Here is a tiny trained network, its code and every weight. The questions are about switching its units off for an input and a target symbol, where a switched-off unit gives its printed mean instead of its output.

import numpy as np


def w(rows, s, z=0):
    codes = np.array(rows[::2]) - 128.0
    scale = np.full(codes.shape[1], s)
    scale[-1] = z or s
    return codes * scale


def f(y):
    return y / 2 * (1 + np.tanh(0.7978845608 * (y + 0.044715 * y**3)))


def softmax(a):
    e = np.exp(a - a.max(-1, keepdims=True))
    return e / e.sum(-1, keepdims=True)


def log_softmax(a):
    a = a - a.max(-1, keepdims=True)
    return a - np.log(np.exp(a).sum(-1, keepdims=True))


def net(x, mask):
    ids = ['αβλμξστφ'.index(c) for c in x.split()]
    T = len(ids)
    res = E[ids] + P[:T]
    u = 0
    for l in range(2):
        q, k, v = (res @ M[l].T for M in (Q, K, V))
        z = softmax(np.where(np.tri(T) > 0, q @ k.T / 2**0.5, -1e9)) @ v
        res = res + np.where(mask[u], z, O[l][:, -1]) @ O[l][:, :-1]
        u += 1
        y = f(res @ A[l][:, :-1].T + A[l][:, -1])
        res = res + np.where(mask[u : u + 8], y, B[l][:, -1]) @ B[l][:, :-1]
        u += 8
    return log_softmax(res[-1] @ U[:, :-1].T + U[:, -1])


Q, K, V, O, A, B = {}, {}, {}, {}, {}, {}
E = w([
[167,95,162,214],'α',
[139,81,203,219],'β',
[153,169,42,174],'λ',
[171,94,139,69],'μ',
[111,172,55,98],'ξ',
[88,103,175,44],'σ',
[39,130,118,35],'τ',
[3,205,115,234],'φ',
],0.014)
P = w([
[207,246,206,165],'0',
[22,49,66,174],'1',
[87,153,114,96],'2',
[222,114,173,69],'3',
[32,43,58,170],'4',
[86,163,124,91],'5',
[216,113,180,71],'6',
[29,40,65,163],'7',
[84,167,126,89],'8',
[213,112,177,71],'9',
[34,40,62,164],'10',
[85,170,125,91],'11',
],0.011)
Q[0] = w([
[86,2,71,67],'L0H0',
[85,75,149,15],'L0H0',
],0.0041)
K[0] = w([
[133,250,151,255],'L0H0',
[124,86,101,86],'L0H0',
],0.0052)
V[0] = w([
[119,174,74,127],'L0H0',
[190,2,27,131],'L0H0',
],0.004)
O[0] = w([
[151,215,115,62,138],'L0H0',
[214,28,71,1,1],'L0H0',
],0.0038,0.0014)
A[0] = w([
[71,186,49,46,251],'L0N0',
[92,82,86,92,253],'L0N1',
[201,147,179,144,31],'L0N2',
[126,143,62,161,120],'L0N3',
[163,113,215,90,74],'L0N4',
[226,122,134,128,26],'L0N5',
[66,69,115,175,118],'L0N6',
[247,141,81,89,91],'L0N7',
],0.013,0.0036)
B[0] = w([
[156,78,182,199,254],'L0N0',
[191,143,95,209,210],'L0N1',
[255,156,127,98,156],'L0N2',
[125,99,159,49,164],'L0N3',
[117,77,197,62,167],'L0N4',
[166,140,111,97,150],'L0N5',
[233,97,80,153,221],'L0N6',
[134,213,119,43,163],'L0N7',
],0.01,0.0086)
Q[1] = w([
[75,82,108,127],'L1H0',
[172,3,4,102],'L1H0',
],0.0078)
K[1] = w([
[83,205,145,127],'L1H0',
[119,254,224,148],'L1H0',
],0.0092)
V[1] = w([
[91,243,1,241],'L1H0',
[14,100,197,199],'L1H0',
],0.0065)
O[1] = w([
[99,249,136,206,129],'L1H0',
[142,126,229,144,2],'L1H0',
],0.014,0.007)
A[1] = w([
[94,87,185,158,254],'L1N0',
[59,236,97,73,126],'L1N1',
[159,63,151,104,118],'L1N2',
[110,193,142,50,1],'L1N3',
[211,89,161,87,77],'L1N4',
[199,212,92,162,128],'L1N5',
[198,130,78,255,164],'L1N6',
[152,27,170,135,169],'L1N7',
],0.0096,0.0094)
B[1] = w([
[91,19,138,174,171],'L1N0',
[180,178,61,203,149],'L1N1',
[46,171,117,172,171],'L1N2',
[50,121,91,98,138],'L1N3',
[99,134,196,147,174],'L1N4',
[98,5,102,78,188],'L1N5',
[129,195,186,65,253],'L1N6',
[157,155,84,164,194],'L1N7',
],0.012,0.023)
U = w([
[245,156,111,129,181],'α',
[90,194,110,181,114],'β',
[37,132,107,70,25],'λ',
[96,62,61,123,89],'μ',
[214,100,175,87,249],'ξ',
[131,51,111,178,99],'σ',
[214,119,188,175,107],'τ',
[22,126,166,114,127],'φ',
],0.012,0.0019)

Each question gives the input, a string of symbols that net reads in full, and the target symbol t.
The units are the heads (2 rows each of Q, K, V and O) and the neurons (one row each of A and B). Each row of codes is followed by its name. A weight is (code - 128) times the scale printed after its matrix; where a second scale follows, it is the last column's (O, A, B and U).
mask holds one flag per unit, layer by layer, with each layer's heads first. A switched-off unit (its flag False) gives its mean, the last column of its rows in O or B, instead of its output. The means were averaged over made-up inputs and are rounded, as every weight is.
A unit's drop is (log p(t) with every unit on - log p(t) with that unit switched off) / (log p(t) with every unit on - log p(t) with every unit switched off).
The circuit of an input: a set's keep is (log p(t) with only the set's units on - log p(t) with every unit switched off) / (log p(t) with every unit on - log p(t) with every unit switched off). Starting from the 12 units with the biggest drops (on a tie, the unit counted first), units are removed one at a time, each time the one whose removal leaves the highest keep (on an exact tie, the one counted first), for as long as the keep stays at least 0.8.
circuit, biggest first: the units of the circuit, biggest drop first
top k neurons: the k neurons with the biggest drops, biggest first
top k neurons in layer l: the k neurons of layer l with the biggest drops, biggest first
input μ σ λ λ τ τ, target τ: top 4 neurons in layer 0 => (L0N0 L0N1 L0N6 L0N7)
input β σ α λ, target μ: circuit, biggest first => (L1N5 L1N6 L0N7)
input μ λ σ σ, target φ: circuit, biggest first => (L0N4 L1N2)
input σ τ τ φ α λ μ, target λ: circuit, biggest first => (L1N3 L0N7 L0N0)
input μ μ λ σ λ μ, target σ: top 2 neurons in layer 0 => (L0N6 L0N2)
input μ φ φ β σ α α τ τ β σ, target μ: top 2 neurons => (L0N2 L0N4)
input σ α β λ, target μ: top 4 neurons => (L1N5 L0N7 L1N3 L1N6)
input ξ α μ φ β, target ξ: circuit, biggest first => (L0N6 L1N6)
input λ τ β λ λ α α μ σ, target σ: circuit, biggest first => (L1N6)
input ξ μ λ φ ξ φ ξ λ λ, target φ: circuit, biggest first => (L0N6 L1N7)
input μ μ α τ α, target μ: circuit, biggest first => (L1H0 L0N2)
input α β σ σ ξ σ σ α ξ, target σ: top 3 neurons => (L1N0 L0N7 L0N2)
input λ μ φ τ β λ α λ, target λ: top 3 neurons => (L1N6 L1N5 L0N4)
input φ α ξ σ μ α β λ β φ α, target φ: top 3 neurons => (L1N6 L1N5 L0N0)
input α τ φ μ α α σ α β α, target ξ: top 2 neurons => (L0N6 L0N7)
input μ μ σ α α β μ μ μ, target μ: circuit, biggest first => (L1N6)
input λ λ ξ λ α, target λ: circuit, biggest first => (L1N6 L1H0 L0N0 L1N5)
input λ ξ λ μ β, target λ: top 3 neurons => (L1N6 L0N0 L1N5)
input β ξ φ τ λ τ α φ α, target φ: top 4 neurons => (L0N6 L0N7 L1N7 L0N1)
input β φ μ β σ σ α α μ β λ, target β: top 3 neurons => (L1N2 L1N5 L0N4)
